Below are the code and all the weights of a small trained network. Each question names an input and a target symbol and asks about switching units off, where a switched-off unit gives its printed mean instead of its output.

import numpy as np


def w(rows, s, z=0):
    codes = np.array(rows[::2]) - 128.0
    scale = np.full(codes.shape[1], s)
    scale[-1] = z or s
    return codes * scale


def f(y):
    return np.maximum(y, 0)


def softmax(a):
    e = np.exp(a - a.max(-1, keepdims=True))
    return e / e.sum(-1, keepdims=True)


def log_softmax(a):
    a = a - a.max(-1, keepdims=True)
    return a - np.log(np.exp(a).sum(-1, keepdims=True))


def net(x, mask):
    ids = ['ΓΞΠΦΩβδζσ'.index(c) for c in x.split()]
    T = len(ids)
    res = E[ids] + P[:T]
    u = 0
    for l in range(3):
        r = res
        for j in range(2):
            rows = slice(3 * j, 3 * j + 3)
            q, k, v = (r @ M[l][rows].T for M in (Q, K, V))
            z = softmax(np.where(np.tri(T) > 0, q @ k.T / 3**0.5, -1e9)) @ v
            o = O[l][rows]
            res = res + np.where(mask[u + j], z, o[:, -1]) @ o[:, :-1]
        u += 2
        y = f(res @ A[l][:, :-1].T + A[l][:, -1])
        res = res + np.where(mask[u : u + 4], y, B[l][:, -1]) @ B[l][:, :-1]
        u += 4
    return log_softmax(res[-1] @ U[:, :-1].T + U[:, -1])


Q, K, V, O, A, B = {}, {}, {}, {}, {}, {}
E = w([
[130,203,233,105,121,160],'Γ',
[90,130,16,232,24,149],'Ξ',
[41,210,85,101,96,167],'Π',
[215,34,115,69,89,215],'Φ',
[238,113,18,156,235,52],'Ω',
[45,2,125,176,116,81],'β',
[80,171,96,186,199,239],'δ',
[40,103,173,110,237,65],'ζ',
[217,171,175,230,120,81],'σ',
],0.0098)
P = w([
[153,121,129,137,141,171],'0',
[164,64,169,200,144,164],'1',
[171,97,150,200,162,163],'2',
[117,113,128,165,74,158],'3',
[108,129,155,154,86,122],'4',
[121,167,105,148,144,133],'5',
[78,226,85,110,112,96],'6',
[98,97,165,154,166,89],'7',
[113,240,121,154,255,64],'8',
],0.0071)
Q[0] = w([
[181,83,183,255,240,119],'0.h0',
[168,138,168,128,48,33],'0.h0',
[118,69,196,163,150,88],'0.h0',
[36,113,213,23,30,138],'0.h1',
[81,48,61,152,22,95],'0.h1',
[88,175,57,202,243,227],'0.h1',
],0.0056)
K[0] = w([
[163,116,79,2,105,68],'0.h0',
[138,85,56,172,185,151],'0.h0',
[148,140,107,106,185,81],'0.h0',
[126,52,224,57,51,96],'0.h1',
[160,92,183,239,104,74],'0.h1',
[40,176,38,141,151,123],'0.h1',
],0.0066)
V[0] = w([
[162,25,166,115,97,138],'0.h0',
[127,198,87,2,111,60],'0.h0',
[114,62,173,211,100,89],'0.h0',
[123,147,116,167,136,178],'0.h1',
[103,125,26,64,72,75],'0.h1',
[50,199,51,187,165,168],'0.h1',
],0.0058)
O[0] = w([
[107,106,134,163,184,27,102],'0.h0',
[134,73,130,209,132,255,14],'0.h0',
[170,73,74,34,189,2,140],'0.h0',
[173,159,103,96,172,98,204],'0.h1',
[156,124,165,149,77,215,37],'0.h1',
[172,223,122,120,178,131,255],'0.h1',
],0.0051,0.0053)
A[0] = w([
[91,74,115,2,104,182,254],'0.n0',
[135,36,154,141,132,124,39],'0.n1',
[51,176,134,223,96,45,178],'0.n2',
[148,198,251,81,139,104,115],'0.n3',
],0.0056,0.0033)
B[0] = w([
[196,232,134,23,139,84,161],'0.n0',
[178,189,45,144,141,168,132],'0.n1',
[97,224,94,61,39,73,253],'0.n2',
[172,124,254,194,125,99,196],'0.n3',
],0.0056,0.0038)
Q[1] = w([
[122,136,136,138,45,24],'1.h0',
[48,20,178,90,2,185],'1.h0',
[13,21,91,124,64,115],'1.h0',
[120,88,154,67,171,140],'1.h1',
[176,18,162,50,72,77],'1.h1',
[182,191,133,187,189,4],'1.h1',
],0.0062)
K[1] = w([
[160,141,91,178,81,15],'1.h0',
[173,73,189,255,118,164],'1.h0',
[101,96,173,250,88,148],'1.h0',
[123,161,182,144,171,170],'1.h1',
[132,56,104,209,242,157],'1.h1',
[144,210,25,88,102,205],'1.h1',
],0.0058)
V[1] = w([
[76,88,153,255,172,116],'1.h0',
[138,189,145,133,61,129],'1.h0',
[93,159,87,140,219,62],'1.h0',
[86,187,47,178,83,137],'1.h1',
[103,118,87,169,55,85],'1.h1',
[89,131,60,123,207,107],'1.h1',
],0.006)
O[1] = w([
[187,124,254,111,206,181,74],'1.h0',
[150,94,78,87,70,138,163],'1.h0',
[209,219,138,148,146,141,254],'1.h0',
[227,63,124,78,70,168,208],'1.h1',
[180,158,119,97,115,229,103],'1.h1',
[119,72,99,83,161,105,189],'1.h1',
],0.0056,0.0049)
A[1] = w([
[141,170,76,208,138,116,132],'1.n0',
[146,142,94,254,105,58,233],'1.n1',
[145,140,170,39,217,118,253],'1.n2',
[58,141,131,75,90,162,78],'1.n3',
],0.0092,0.0036)
B[1] = w([
[143,114,145,104,212,173,238],'1.n0',
[102,91,169,10,170,135,254],'1.n1',
[119,155,81,255,68,34,255],'1.n2',
[181,149,139,109,245,66,136],'1.n3',
],0.0073,0.0079)
Q[2] = w([
[51,2,180,94,8,209],'2.h0',
[145,43,144,170,185,164],'2.h0',
[69,172,134,156,111,209],'2.h0',
[208,146,90,81,193,146],'2.h1',
[176,117,165,227,209,106],'2.h1',
[120,23,249,115,104,154],'2.h1',
],0.0066)
K[2] = w([
[106,51,149,199,122,75],'2.h0',
[99,66,116,207,74,239],'2.h0',
[122,86,234,128,7,112],'2.h0',
[68,129,59,111,85,48],'2.h1',
[115,254,18,90,129,173],'2.h1',
[108,52,95,205,200,202],'2.h1',
],0.0053)
V[2] = w([
[30,177,85,148,113,160],'2.h0',
[89,133,72,254,172,167],'2.h0',
[173,118,102,84,203,80],'2.h0',
[71,27,26,131,82,86],'2.h1',
[141,144,16,163,157,137],'2.h1',
[48,146,131,197,31,80],'2.h1',
],0.0073)
O[2] = w([
[106,149,116,23,52,109,115],'2.h0',
[120,255,133,86,117,133,135],'2.h0',
[97,138,131,151,170,195,255],'2.h0',
[24,81,143,231,43,80,51],'2.h1',
[94,178,108,122,43,168,180],'2.h1',
[146,69,243,164,76,111,91],'2.h1',
],0.0077,0.0073)
A[2] = w([
[75,132,194,47,18,166,228],'2.n0',
[127,186,135,163,65,152,180],'2.n1',
[75,147,2,145,126,107,88],'2.n2',
[182,80,128,124,138,142,255],'2.n3',
],0.0067,0.0021)
B[2] = w([
[112,164,205,58,2,129,145],'2.n0',
[104,189,131,139,72,157,180],'2.n1',
[92,105,18,161,92,116,254],'2.n2',
[118,122,178,114,91,142,169],'2.n3',
],0.0074,0.0058)
U = w([
[174,108,201,79,160,128,145],'Γ',
[232,77,91,189,31,131,174],'Ξ',
[116,56,114,39,90,224,149],'Π',
[1,71,135,89,138,108,162],'Φ',
[84,162,135,183,154,220,158],'Ω',
[84,134,144,190,128,46,2],'β',
[142,182,104,81,103,93,94],'δ',
[130,148,227,196,95,148,168],'ζ',
[186,75,86,145,189,92,79],'σ',
],0.0096,0.0065)

Each question gives the input, a string of symbols that net reads in full, and the target symbol t.
The units are the heads (3 rows each of Q, K, V and O) and the neurons (one row each of A and B). Each row of codes is followed by its name. A weight is (code - 128) times the scale printed after its matrix; where a second scale follows, it is the last column's (O, A, B and U).
mask holds one flag per unit, layer by layer, with each layer's heads first. A switched-off unit (its flag False) gives its mean, the last column of its rows in O or B, instead of its output. The means were averaged over made-up inputs and are rounded, as every weight is.
A unit's drop is (log p(t) with every unit on - log p(t) with that unit switched off) / (log p(t) with every unit on - log p(t) with every unit switched off).
The circuit of an input: a set's keep is (log p(t) with only the set's units on - log p(t) with every unit switched off) / (log p(t) with every unit on - log p(t) with every unit switched off). Starting from the 12 units with the biggest drops (on a tie, the unit counted first), units are removed one at a time, each time the one whose removal leaves the highest keep (on an exact tie, the one counted first), for as long as the keep stays at least 0.8.
units of the circuit, in order: the units of the circuit, biggest drop first
unit that matters most: the unit with the biggest drop
k most important neurons of layer l: the k neurons of layer l with the biggest drops, biggest first
drop when u is switched off: that unit's drop, to one decimal
input Φ β β, target Φ: unit that matters most	2.h1
input Ω Ω δ δ δ Φ, target Ξ: 2 most important neurons of layer 1	[1.n1; 1.n0]
input Ω Γ ζ, target β: units of the circuit, in order	[1.n2; 1.h1]
input Φ ζ Φ Φ Φ δ, target Φ: units of the circuit, in order	[0.n0; 1.h0; 2.h1]
input Γ σ σ Ξ, target σ: units of the circuit, in order	[2.h1; 2.h0; 1.n1]
input Φ Φ Π δ, target Φ: units of the circuit, in order	[1.h0; 2.h1]
input Ξ Ξ Γ, target ζ: 2 most important neurons of layer 0	[0.n3; 0.n0]
input Π Γ δ Π δ δ, target Π: units of the circuit, in order	[1.n2; 1.h0; 2.h0; 0.h0]
input σ β Φ Ω σ σ Φ, target σ: units of the circuit, in order	[2.h0; 1.n1; 2.h1]
input δ Φ Φ Ξ, target Φ: units of the circuit, in order	[2.h1; 1.h0; 1.n1]
input δ δ β, target δ: units of the circuit, in order	[2.h0; 1.n1; 0.h0]
input Φ δ σ, target Γ: units of the circuit, in order	[1.n1; 2.n2]
input Ω δ Φ Ω δ Ω Ω δ Ω, target Ω: units of the circuit, in order	[2.h0; 2.h1]
input ζ σ Ω δ Ω Π Π ζ Ω, target Π: unit that matters most	1.h0
input Π δ δ δ δ σ, target Γ: 3 most important neurons of layer 1	[1.n2; 1.n1; 1.n0]
input Ξ Ω σ Ω δ δ ζ σ δ, target ζ: 3 most important neurons of layer 1	[1.n2; 1.n0; 1.n1]
input σ Ξ Ω Γ, target ζ: 2 most important neurons of layer 1	[1.n0; 1.n1]
input δ Ω δ δ σ δ δ β, target δ: 3 most important neurons of layer 0	[0.n0; 0.n2; 0.n1]
input σ Ξ δ, target σ: 2 most important neurons of layer 1	[1.n2; 1.n1]
input δ σ δ, target δ: unit that matters most	0.h0
input σ σ δ Ξ σ Ω Φ, target Ξ: 2 most important neurons of layer 0	[0.n2; 0.n0]
input δ δ Ω δ β δ Φ ζ Ξ, target Φ: 2 most important neurons of layer 0	[0.n0; 0.n3]
input Ω δ δ δ Π Γ δ Ξ, target Π: drop when 1.n1 is switched off	0.1
input Γ Γ δ, target Γ: drop when 2.n2 is switched off	0.2
input δ Ω δ Π σ δ ζ ζ Ξ, target Π: drop when 2.h1 is switched off	0.0
